Here is a tiny trained network, its code and every weight. The questions are about switching its units off for an input and a class, where a switched-off unit gives its printed mean instead of its output.

import numpy as np


def w(rows, s, z=0):
    codes = np.array(rows[::2]) - 128.0
    scale = np.full(codes.shape[1], s)
    scale[-1] = z or s
    return codes * scale


def f(y):
    return y / 2 * (1 + np.tanh(0.7978845608 * (y + 0.044715 * y**3)))


def log_softmax(a):
    a = a - a.max(-1, keepdims=True)
    return a - np.log(np.exp(a).sum(-1, keepdims=True))


def net(x, mask):
    res = np.array(x, float).reshape(1, 6) / 4 @ E
    y = f(res @ A[0][:, :-1].T + A[0][:, -1])
    res = res + np.where(mask, y, B[0][:, -1]) @ B[0][:, :-1]
    return log_softmax(res[-1] @ U[:, :-1].T + U[:, -1])


A, B = {}, {}
E = w([
[31,160,65,105,218],'x0',
[101,32,149,12,172],'x1',
[78,254,103,40,87],'x2',
[189,142,101,148,147],'x3',
[230,92,50,170,194],'x4',
[123,86,26,142,24],'x5',
],0.0085)
A[0] = w([
[89,176,169,128,77,228],'n1',
[98,154,179,100,171,138],'n2',
[105,148,66,127,204,171],'n3',
[67,46,99,154,142,242],'n4',
[115,181,56,141,105,192],'n5',
[79,117,114,70,99,201],'n6',
[111,226,107,160,164,214],'n7',
[239,118,127,207,103,177],'n8',
[152,100,106,92,200,247],'n9',
[135,113,157,44,50,151],'n10',
[113,167,152,69,111,103],'n11',
[104,68,162,75,208,153],'n12',
[58,150,77,134,25,151],'n13',
[108,162,145,182,201,139],'n14',
[108,190,166,86,136,196],'n15',
[58,153,205,204,111,145],'n16',
[107,135,143,164,208,181],'n17',
[123,24,169,112,206,164],'n18',
[103,128,248,117,141,254],'n19',
],0.012,0.0054)
B[0] = w([
[110,72,193,15,64,218],'n1',
[173,139,109,74,131,195],'n2',
[148,220,139,168,156,190],'n3',
[76,120,104,198,179,195],'n4',
[85,190,219,210,66,191],'n5',
[71,117,47,140,91,199],'n6',
[155,238,199,101,102,216],'n7',
[254,78,141,210,110,236],'n8',
[118,184,45,158,160,203],'n9',
[99,46,71,122,68,202],'n10',
[111,160,114,43,71,180],'n11',
[98,136,53,98,177,216],'n12',
[17,99,169,207,54,220],'n13',
[207,181,156,67,155,182],'n14',
[160,150,115,26,74,214],'n15',
[153,43,236,107,181,197],'n16',
[161,185,128,74,167,190],'n17',
[127,130,64,158,212,223],'n18',
[171,31,118,31,170,246],'n19',
],0.0085,0.013)
U = w([
[45,35,142,208,53,150],'0',
[254,54,98,249,83,254],'1',
[147,229,148,178,143,148],'2',
[98,121,51,151,242,139],'3',
[94,154,221,129,26,47],'4',
[153,10,244,156,141,51],'5',
[124,71,75,59,55,62],'6',
[183,125,177,66,172,30],'7',
],0.0097,0.0049)

Each question gives the input, the list of numbers given to net, and the class t.
The units are the neurons (one row each of A and B). Each row of codes is followed by its name. A weight is (code - 128) times the scale printed after its matrix; where a second scale follows, it is the last column's (A, B and U).
mask holds one flag per neuron, in row order. A switched-off neuron (its flag False) gives its mean, the last column of its row in B, instead of its output. The means were averaged over made-up inputs and are rounded, as every weight is.
A unit's drop is (log p(t) with every unit on - log p(t) with that unit switched off) / (log p(t) with every unit on - log p(t) with every unit switched off).
The circuit of an input: a set's keep is (log p(t) with only the set's units on - log p(t) with every unit switched off) / (log p(t) with every unit on - log p(t) with every unit switched off). Starting from the 12 units with the biggest drops (on a tie, the unit counted first), units are removed one at a time, each time the one whose removal leaves the highest keep (on an exact tie, the one counted first), for as long as the keep stays at least 0.8.
units of the circuit, in order: the units of the circuit, biggest drop first
top k neurons: the k neurons with the biggest drops, biggest first
drop when u is switched off: that unit's drop, to one decimal
input [6,-5,-7,-7,2,2], class 2: units of the circuit, in order	(n19 n10)
input [2,2,2,-4,3,-5], class 3: units of the circuit, in order	(n1 n12)
input [5,1,2,6,-6,-1], class 4: units of the circuit, in order	(n7 n18)
input [0,0,5,-6,7,2], class 2: units of the circuit, in order	(n10 n19)
input [-1,0,3,-5,-7,4], class 0: units of the circuit, in order	(n13)
input [-1,-7,-2,-5,-7,0], class 5: top 2 neurons	(n16 n19)
input [-6,-3,5,1,-8,-6], class 6: units of the circuit, in order	(n19 n10)
input [8,-8,8,-3,6,5], class 4: top 2 neurons	(n13 n5)
input [6,8,2,6,-8,6], class 0: top 2 neurons	(n13 n4)
input [2,-5,2,0,3,6], class 4: top 2 neurons	(n5 n7)
input [7,-3,-5,0,-4,4], class 0: top 3 neurons	(n4 n13 n15)
input [-3,-4,-7,5,-7,1], class 5: top 2 neurons	(n16 n9)
input [8,-3,-2,6,-7,8], class 0: drop when n13 is switched off	0.3
input [-7,5,7,-3,2,8], class 0: drop when n13 is switched off	0.1
input [-7,8,3,1,-8,7], class 0: top neuron	(n13)
input [6,-5,6,4,-2,-8], class 7: drop when n13 is switched off	0.1
